Below are the code and all the weights of a small trained network. Each question names an input and a class and asks about switching units off, where a switched-off unit gives its printed mean instead of its output.

import numpy as np


def w(rows, s, z=0):
    codes = np.array(rows[::2]) - 128.0
    scale = np.full(codes.shape[1], s)
    scale[-1] = z or s
    return codes * scale


def norm(h):
    return h / np.sqrt((h * h).mean(-1, keepdims=True) + 1e-5)


def f(y):
    return np.maximum(y, 0)


def log_softmax(a):
    a = a - a.max(-1, keepdims=True)
    return a - np.log(np.exp(a).sum(-1, keepdims=True))


def net(x, mask):
    res = np.array(x, float).reshape(1, 8) / 4 @ E
    u = 0
    for l in range(4):
        y = f(norm(res) @ A[l][:, :-1].T + A[l][:, -1])
        res = res + np.where(mask[u : u + 5], y, B[l][:, -1]) @ B[l][:, :-1]
        u += 5
    return log_softmax(norm(res)[-1] @ U[:, :-1].T + U[:, -1])


A, B = {}, {}
E = w([
[135,125,122,126,134,118,132,144,123,135,125,127],'x0',
[116,109,123,105,125,136,127,137,129,127,142,148],'x1',
[154,64,198,115,60,57,115,123,114,121,18,144],'x2',
[127,119,123,128,125,125,133,121,126,129,134,137],'x3',
[137,119,117,125,137,110,132,111,129,125,132,136],'x4',
[179,247,162,74,84,107,180,124,114,163,140,196],'x5',
[134,136,127,135,136,119,128,123,119,122,120,122],'x6',
[113,160,130,145,60,39,69,172,142,90,202,120],'x7',
],0.015)
A[0] = w([
[169,2,206,136,62,96,117,119,166,113,62,93,101],'0.n0',
[146,183,185,123,87,44,49,144,68,140,220,165,17],'0.n1',
[165,177,119,115,17,175,232,109,97,136,191,97,70],'0.n2',
[68,63,16,244,184,159,119,115,150,156,248,31,91],'0.n3',
[173,94,203,132,40,70,96,120,115,153,8,237,3],'0.n4',
],0.0051,0.0048)
B[0] = w([
[92,116,114,127,135,128,70,122,106,127,83,204,219],'0.n0',
[175,99,90,142,123,107,173,158,241,77,77,163,187],'0.n1',
[147,149,133,120,195,100,152,106,183,126,173,120,173],'0.n2',
[197,147,125,104,94,165,125,112,97,115,152,86,254],'0.n3',
[128,112,146,60,101,157,163,133,142,136,190,4,218],'0.n4',
],0.013,0.0073)
A[1] = w([
[96,201,71,169,168,132,163,158,127,144,130,231,61],'1.n0',
[34,23,150,237,128,28,83,117,99,146,45,151,40],'1.n1',
[54,178,81,89,153,123,64,163,185,133,169,169,52],'1.n2',
[110,161,106,155,52,3,35,176,136,69,221,111,197],'1.n3',
[128,2,82,189,162,162,96,127,155,77,135,47,253],'1.n4',
],0.0084,0.003)
B[1] = w([
[252,155,163,186,167,136,113,90,169,137,143,187,158],'1.n0',
[33,100,205,66,154,124,55,109,161,130,67,213,193],'1.n1',
[185,103,124,206,128,104,113,79,83,140,88,131,152],'1.n2',
[87,142,159,173,51,143,57,169,149,69,227,125,243],'1.n3',
[102,129,29,136,136,154,109,222,106,79,101,103,252],'1.n4',
],0.012,0.011)
A[2] = w([
[156,137,178,65,165,130,188,51,101,227,123,114,73],'2.n0',
[174,133,180,72,151,99,157,70,106,230,97,141,3],'2.n1',
[149,98,148,75,129,105,179,104,110,133,25,118,112],'2.n2',
[132,167,154,193,223,118,128,104,173,132,168,212,130],'2.n3',
[190,145,33,151,250,191,182,110,144,152,79,112,87],'2.n4',
],0.011,0.004)
B[2] = w([
[48,124,150,50,181,66,44,113,45,250,208,78,212],'2.n0',
[119,120,57,100,84,130,76,230,93,130,170,74,198],'2.n1',
[165,75,59,118,86,142,116,48,162,157,112,97,206],'2.n2',
[164,104,179,174,196,131,66,123,131,132,152,175,205],'2.n3',
[41,119,165,121,156,101,216,201,116,54,116,187,255],'2.n4',
],0.013,0.0089)
A[3] = w([
[149,179,201,173,93,117,83,139,195,101,185,160,64],'3.n0',
[146,158,194,110,65,67,171,102,153,147,133,154,10],'3.n1',
[174,116,155,114,1,46,152,149,149,124,139,129,3],'3.n2',
[146,73,21,112,208,197,96,116,128,144,41,137,91],'3.n3',
[100,85,79,101,171,156,196,115,109,113,54,151,78],'3.n4',
],0.0096,0.0036)
B[3] = w([
[128,73,92,158,138,152,182,51,117,246,38,140,254],'3.n0',
[203,219,160,93,44,72,232,62,127,20,116,98,158],'3.n1',
[102,243,123,69,202,106,207,118,120,82,117,46,199],'3.n2',
[217,149,214,169,177,112,197,13,149,247,95,160,213],'3.n3',
[224,191,162,142,54,167,199,84,128,111,57,169,194],'3.n4',
],0.011,0.0091)
U = w([
[119,131,91,152,157,186,219,188,91,58,85,152,255],'0',
[117,134,180,114,244,89,148,169,84,165,180,184,11],'1',
[137,134,40,198,91,164,73,185,103,82,195,58,15],'2',
[214,167,130,236,140,111,131,90,196,141,177,186,182],'3',
[138,74,154,114,136,162,129,76,147,161,2,154,135],'4',
[134,104,97,51,108,95,109,108,95,215,141,63,159],'5',
[40,100,130,116,99,109,6,171,163,72,87,154,15],'6',
[132,183,167,95,67,61,190,115,188,91,125,85,244],'7',
],0.018,0.0015)

Each question gives the input, the list of numbers given to net, and the class t.
The units are the neurons (one row each of A and B). Each row of codes is followed by its name. A weight is (code - 128) times the scale printed after its matrix; where a second scale follows, it is the last column's (A, B and U).
mask holds one flag per neuron, layer by layer. A switched-off neuron (its flag False) gives its mean, the last column of its row in B, instead of its output. The means were averaged over made-up inputs and are rounded, as every weight is.
A unit's drop is (log p(t) with every unit on - log p(t) with that unit switched off) / (log p(t) with every unit on - log p(t) with every unit switched off).
most important unit: the unit with the biggest drop
top k neurons: the k neurons with the biggest drops, biggest first
k most important neurons of layer l: the k neurons of layer l with the biggest drops, biggest first
drop of u: that unit's drop, to one decimal
input [4,5,0,4,8,7,-3,7], class 3: top 2 neurons	[0.n4 0.n3]
input [5,-3,6,7,8,4,4,0], class 5: top 2 neurons	[1.n3 1.n4]
input [2,6,7,-7,2,1,6,1], class 7: most important unit	0.n4
input [-2,-2,-4,-8,0,0,-6,0], class 0: top 4 neurons	[1.n3 2.n4 2.n0 0.n4]
input [-1,6,0,4,-6,5,-1,-8], class 1: top 2 neurons	[0.n4 2.n4]
input [7,5,0,-2,4,6,-6,7], class 3: top 2 neurons	[0.n4 0.n3]
input [0,-3,-1,-2,-4,1,3,-7], class 1: top 3 neurons	[1.n4 2.n0 2.n4]
input [-2,-7,5,-8,-8,1,-5,-2], class 5: top 2 neurons	[0.n4 1.n4]
input [-6,4,-1,-7,5,4,-5,0], class 1: 2 most important neurons of layer 1	[1.n3 1.n4]
input [-8,-4,0,6,-6,-5,0,0], class 0: top 2 neurons	[1.n3 0.n3]
input [3,6,7,-3,-1,1,-1,5], class 7: top 3 neurons	[0.n4 1.n4 3.n2]
input [-1,4,0,-2,2,-3,4,7], class 2: 2 most important neurons of layer 0	[0.n3 0.n0]
input [1,4,0,-1,-3,3,-3,-8], class 1: 2 most important neurons of layer 0	[0.n4 0.n3]
input [-7,3,-1,-4,8,-3,1,-5], class 0: most important unit	2.n4
input [-6,-7,5,0,-8,3,-2,-2], class 5: drop of 1.n3	0.5
input [1,-1,6,-5,-8,7,-6,-6], class 5: drop of 2.n2	0.0
input [-5,2,0,-6,7,8,8,7], class 3: drop of 2.n3	0.3
input [4,-3,-8,3,-3,-5,-5,0], class 0: 3 most important neurons of layer 2	[2.n4 2.n0 2.n1]
